Here is a tiny trained network, its code and every weight. The questions are about switching its units off for an input and a class, where a switched-off unit gives its printed mean instead of its output.

import numpy as np


def w(rows, s, z=0):
    codes = np.array(rows[::2]) - 128.0
    scale = np.full(codes.shape[1], s)
    scale[-1] = z or s
    return codes * scale


def norm(h):
    return h / np.sqrt((h * h).mean(-1, keepdims=True) + 1e-5)


def f(y):
    return np.maximum(y, 0)


def log_softmax(a):
    a = a - a.max(-1, keepdims=True)
    return a - np.log(np.exp(a).sum(-1, keepdims=True))


def net(x, mask):
    res = np.array(x, float).reshape(1, 4) / 4 @ E
    u = 0
    for l in range(2):
        y = f(norm(res) @ A[l][:, :-1].T + A[l][:, -1])
        res = res + np.where(mask[u : u + 12], y, B[l][:, -1]) @ B[l][:, :-1]
        u += 12
    return log_softmax(norm(res)[-1] @ U[:, :-1].T + U[:, -1])


A, B = {}, {}
E = w([
[198,110,86,206,146,119],'x0',
[156,74,117,149,162,48],'x1',
[130,117,186,134,183,145],'x2',
[2,102,106,148,138,106],'x3',
],0.007)
A[0] = w([
[2,78,92,144,145,4,115],'0.n1',
[148,114,134,157,178,161,50],'0.n2',
[156,117,151,142,115,104,64],'0.n3',
[185,107,72,225,92,166,78],'0.n4',
[72,142,67,53,38,112,112],'0.n5',
[198,133,169,72,130,35,6],'0.n6',
[179,81,139,85,124,124,54],'0.n7',
[177,143,129,76,120,58,2],'0.n8',
[207,116,148,49,79,30,93],'0.n9',
[110,75,144,145,195,79,144],'0.n10',
[125,138,234,64,208,150,179],'0.n11',
[119,161,133,78,130,242,98],'0.n12',
],0.0077,0.0023)
B[0] = w([
[24,144,115,208,113,87,254],'0.n1',
[178,117,105,128,106,130,147],'0.n2',
[118,135,116,92,98,141,141],'0.n3',
[153,180,108,160,135,194,184],'0.n4',
[246,134,137,147,113,60,203],'0.n5',
[99,100,65,64,152,118,170],'0.n6',
[87,139,92,93,139,115,152],'0.n7',
[120,102,86,90,174,136,151],'0.n8',
[110,96,92,81,149,122,188],'0.n9',
[186,95,190,130,172,111,189],'0.n10',
[112,43,144,150,133,175,201],'0.n11',
[114,93,170,115,75,168,184],'0.n12',
],0.014,0.0077)
A[1] = w([
[251,162,172,50,92,18,139],'1.n1',
[138,107,101,105,128,205,112],'1.n2',
[66,140,168,114,144,182,87],'1.n3',
[39,174,112,212,115,66,8],'1.n4',
[40,124,115,154,101,57,88],'1.n5',
[120,145,70,4,190,69,45],'1.n6',
[119,131,142,174,138,173,99],'1.n7',
[153,149,85,172,147,173,191],'1.n8',
[155,218,112,197,164,186,20],'1.n9',
[197,178,102,130,72,151,136],'1.n10',
[118,118,182,200,178,52,142],'1.n11',
[144,110,144,107,185,139,62],'1.n12',
],0.011,0.0018)
B[1] = w([
[40,135,100,36,40,196,173],'1.n1',
[176,173,140,145,107,53,187],'1.n2',
[220,117,133,146,106,129,157],'1.n3',
[136,182,84,144,18,75,254],'1.n4',
[134,214,88,130,104,101,233],'1.n5',
[146,56,2,133,185,171,189],'1.n6',
[154,98,121,98,144,92,165],'1.n7',
[151,121,148,90,160,69,176],'1.n8',
[152,212,174,134,209,160,173],'1.n9',
[50,165,164,54,156,126,178],'1.n10',
[71,116,138,226,138,159,234],'1.n11',
[93,123,110,154,147,110,155],'1.n12',
],0.016,0.0088)
U = w([
[111,144,147,208,159,104,28],'0',
[49,148,126,26,34,164,143],'1',
[120,104,136,147,136,106,2],'2',
[59,55,133,212,166,122,59],'3',
[104,64,7,74,178,130,215],'4',
[181,52,229,123,62,165,135],'5',
[24,213,63,234,26,44,164],'6',
[161,225,166,77,202,111,189],'7',
],0.012,0.0047)

Each question gives the input, the list of numbers given to net, and the class t.
The units are the neurons (one row each of A and B). Each row of codes is followed by its name. A weight is (code - 128) times the scale printed after its matrix; where a second scale follows, it is the last column's (A, B and U).
mask holds one flag per neuron, layer by layer. A switched-off neuron (its flag False) gives its mean, the last column of its row in B, instead of its output. The means were averaged over made-up inputs and are rounded, as every weight is.
A unit's drop is (log p(t) with every unit on - log p(t) with that unit switched off) / (log p(t) with every unit on - log p(t) with every unit switched off).
The circuit of an input: a set's keep is (log p(t) with only the set's units on - log p(t) with every unit switched off) / (log p(t) with every unit on - log p(t) with every unit switched off). Starting from the 12 units with the biggest drops (on a tie, the unit counted first), units are removed one at a time, each time the one whose removal leaves the highest keep (on an exact tie, the one counted first), for as long as the keep stays at least 0.8.
circuit, biggest first: the units of the circuit, biggest drop first
most important unit: the unit with the biggest drop
top k neurons: the k neurons with the biggest drops, biggest first
drop when u is switched off: that unit's drop, to one decimal
input [-6,-7,-2,-1], class 1: circuit, biggest first	(0.n5; 1.n1)
input [-8,-6,-8,3], class 1: circuit, biggest first	(0.n5; 1.n1)
input [-6,-3,-1,2], class 1: most important unit	0.n1
input [-5,8,7,1], class 3: top 3 neurons	(0.n10; 0.n11; 1.n4)
input [-6,-7,-2,2], class 1: circuit, biggest first	(0.n5; 0.n1; 1.n1)
input [4,0,4,-8], class 4: circuit, biggest first	(0.n6; 0.n1; 1.n5)
input [6,3,-7,0], class 7: top 2 neurons	(0.n4; 0.n1)
input [-5,-3,-1,-6], class 5: top 2 neurons	(0.n12; 0.n11)
input [8,6,-2,1], class 0: top 2 neurons	(0.n4; 0.n10)
input [0,-1,-7,-2], class 1: top 2 neurons	(1.n1; 0.n5)
input [3,-8,-5,-2], class 1: top 4 neurons	(0.n1; 0.n5; 0.n11; 1.n1)
input [-4,-1,2,1], class 5: top 2 neurons	(0.n11; 0.n1)
input [-3,-5,0,-2], class 5: top 2 neurons	(0.n12; 0.n11)
input [2,-8,3,-5], class 5: most important unit	0.n12
input [-6,-4,-2,-8], class 1: top 2 neurons	(0.n1; 1.n1)
input [4,2,-8,-2], class 7: drop when 0.n4 is switched off	0.8
input [-1,3,5,-8], class 4: drop when 1.n11 is switched off	0.0
input [3,1,-7,-6], class 4: drop when 1.n6 is switched off	0.2
input [8,2,1,-8], class 7: drop when 1.n9 is switched off	0.1
input [-8,3,7,-4], class 4: most important unit	0.n6
